Here is a tiny trained network, its code and every weight. The questions are about switching its units off for an input and a target symbol, where a switched-off unit gives its printed mean instead of its output.

import numpy as np


def w(rows, s, z=0):
    codes = np.array(rows[::2]) - 128.0
    scale = np.full(codes.shape[1], s)
    scale[-1] = z or s
    return codes * scale


def norm(h):
    return h / np.sqrt((h * h).mean(-1, keepdims=True) + 1e-5)


def f(y):
    return np.maximum(y, 0)


def softmax(a):
    e = np.exp(a - a.max(-1, keepdims=True))
    return e / e.sum(-1, keepdims=True)


def log_softmax(a):
    a = a - a.max(-1, keepdims=True)
    return a - np.log(np.exp(a).sum(-1, keepdims=True))


def net(x, mask):
    ids = ['αβγδζηθμξω'.index(c) for c in x.split()]
    T = len(ids)
    res = E[ids] + P[:T]
    u = 0
    for l in range(2):
        q, k, v = (norm(res) @ M[l].T for M in (Q, K, V))
        z = softmax(np.where(np.tri(T) > 0, q @ k.T / 2**0.5, -1e9)) @ v
        res = res + np.where(mask[u], z, O[l][:, -1]) @ O[l][:, :-1]
        u += 1
        y = f(norm(res) @ A[l][:, :-1].T + A[l][:, -1])
        res = res + np.where(mask[u : u + 4], y, B[l][:, -1]) @ B[l][:, :-1]
        u += 4
    return log_softmax(norm(res)[-1] @ U[:, :-1].T + U[:, -1])


Q, K, V, O, A, B = {}, {}, {}, {}, {}, {}
E = w([
[183,149,111],'α',
[78,254,200],'β',
[161,86,159],'γ',
[215,109,210],'δ',
[83,104,98],'ζ',
[165,69,202],'η',
[166,109,143],'θ',
[128,162,169],'μ',
[69,87,107],'ξ',
[169,226,194],'ω',
],0.0092)
P = w([
[114,133,135],'0',
[137,56,85],'1',
[110,172,170],'2',
[115,163,91],'3',
[135,96,112],'4',
[110,175,164],'5',
[115,166,84],'6',
[174,96,129],'7',
[110,176,162],'8',
[111,169,80],'9',
[176,103,139],'10',
[111,176,162],'11',
[113,199,6],'12',
],0.023)
Q[0] = w([
[131,69,173],'0.h1',
[166,145,1],'0.h1',
],0.0065)
K[0] = w([
[92,3,64],'0.h1',
[141,56,143],'0.h1',
],0.0076)
V[0] = w([
[242,249,215],'0.h1',
[100,16,253],'0.h1',
],0.006)
O[0] = w([
[139,127,1,253],'0.h1',
[138,189,23,125],'0.h1',
],0.0027,0.0045)
A[0] = w([
[118,254,182,64],'0.n1',
[123,254,171,88],'0.n2',
[52,102,237,111],'0.n3',
[159,134,158,5],'0.n4',
],0.0079,0.0019)
B[0] = w([
[156,67,71,250],'0.n1',
[116,147,59,254],'0.n2',
[3,41,138,172],'0.n3',
[123,14,229,138],'0.n4',
],0.0066,0.0062)
Q[1] = w([
[133,135,75],'1.h1',
[116,94,2],'1.h1',
],0.0079)
K[1] = w([
[34,82,254],'1.h1',
[77,89,104],'1.h1',
],0.0085)
V[1] = w([
[254,168,98],'1.h1',
[76,77,159],'1.h1',
],0.0065)
O[1] = w([
[135,32,222,8],'1.h1',
[145,1,198,166],'1.h1',
],0.0091,0.0012)
A[1] = w([
[105,40,107,210],'1.n1',
[69,124,251,85],'1.n2',
[98,99,149,2],'1.n3',
[132,195,181,101],'1.n4',
],0.011,0.0047)
B[1] = w([
[218,111,129,253],'1.n1',
[57,145,131,173],'1.n2',
[124,2,116,132],'1.n3',
[239,120,197,156],'1.n4',
],0.014,0.0042)
U = w([
[144,191,205,214],'α',
[29,160,121,79],'β',
[93,155,209,155],'γ',
[126,61,87,80],'δ',
[72,39,92,88],'ζ',
[225,13,83,159],'η',
[247,237,208,101],'θ',
[214,73,92,177],'μ',
[65,42,155,186],'ξ',
[202,195,68,2],'ω',
],0.014,0.0071)

Each question gives the input, a string of symbols that net reads in full, and the target symbol t.
The units are the heads (2 rows each of Q, K, V and O) and the neurons (one row each of A and B). Each row of codes is followed by its name. A weight is (code - 128) times the scale printed after its matrix; where a second scale follows, it is the last column's (O, A, B and U).
mask holds one flag per unit, layer by layer, with each layer's heads first. A switched-off unit (its flag False) gives its mean, the last column of its rows in O or B, instead of its output. The means were averaged over made-up inputs and are rounded, as every weight is.
A unit's drop is (log p(t) with every unit on - log p(t) with that unit switched off) / (log p(t) with every unit on - log p(t) with every unit switched off).
The circuit of an input: a set's keep is (log p(t) with only the set's units on - log p(t) with every unit switched off) / (log p(t) with every unit on - log p(t) with every unit switched off). Starting from all 10 units, units are removed one at a time, each time the one whose removal leaves the highest keep (on an exact tie, the one counted first), for as long as the keep stays at least 0.8.
circuit, biggest first: the units of the circuit, biggest drop first
most important unit: the unit with the biggest drop
k most important neurons: the k neurons with the biggest drops, biggest first
top k neurons in layer l: the k neurons of layer l with the biggest drops, biggest first
drop of u: that unit's drop, to one decimal
input β ζ θ ω η δ, target γ: circuit, biggest first => 1.n2, 0.n3
input μ γ γ ω ω α μ μ θ ξ δ θ, target η: circuit, biggest first => 0.n1
input μ ζ η β μ β θ β ω α μ, target θ: circuit, biggest first => 0.n1, 0.n3
input η μ ξ β α ξ, target ζ: 4 most important neurons => 0.n3, 0.n1, 1.n1, 1.n4
input γ α ω γ ω ξ, target ζ: top 3 neurons in layer 0 => 0.n3, 0.n1, 0.n2
input δ μ α ω α ω ω ω β ω α α, target ω: circuit, biggest first => 0.n1, 1.n1
input ω θ η α ω μ η, target ω: circuit, biggest first => 0.n3, 0.n1, 1.n1
input μ ω ω μ ω γ, target η: circuit, biggest first => 0.n1, 1.n1, 0.n3
input ω μ ω δ ζ θ θ η δ, target γ: 3 most important neurons => 1.n2, 0.n3, 1.n4
input α ζ ω ω ω, target θ: 2 most important neurons => 0.n1, 0.n3
input μ ω β η, target ω: 4 most important neurons => 0.n3, 0.n1, 1.n1, 1.n2
input γ μ δ η μ μ, target β: 4 most important neurons => 0.n3, 0.n1, 0.n2, 1.n1
input ξ δ η α ω ω ω μ η, target ξ: 2 most important neurons => 0.n3, 1.n2
input γ δ η, target ξ: most important unit => 1.n2
input β ω ω μ μ α β ω, target θ: top 2 neurons in layer 0 => 0.n1, 0.n3
input μ θ η ζ ζ β ζ η μ, target β: 4 most important neurons => 0.n3, 0.n1, 1.n1, 0.n2
input ω μ μ β η α, target ω: drop of 1.n4 => 0.0
input ω ω μ α η δ μ γ θ β μ θ, target μ: drop of 0.n1 => 1.2
input ω η ω ω μ γ, target η: drop of 0.n1 => 1.2
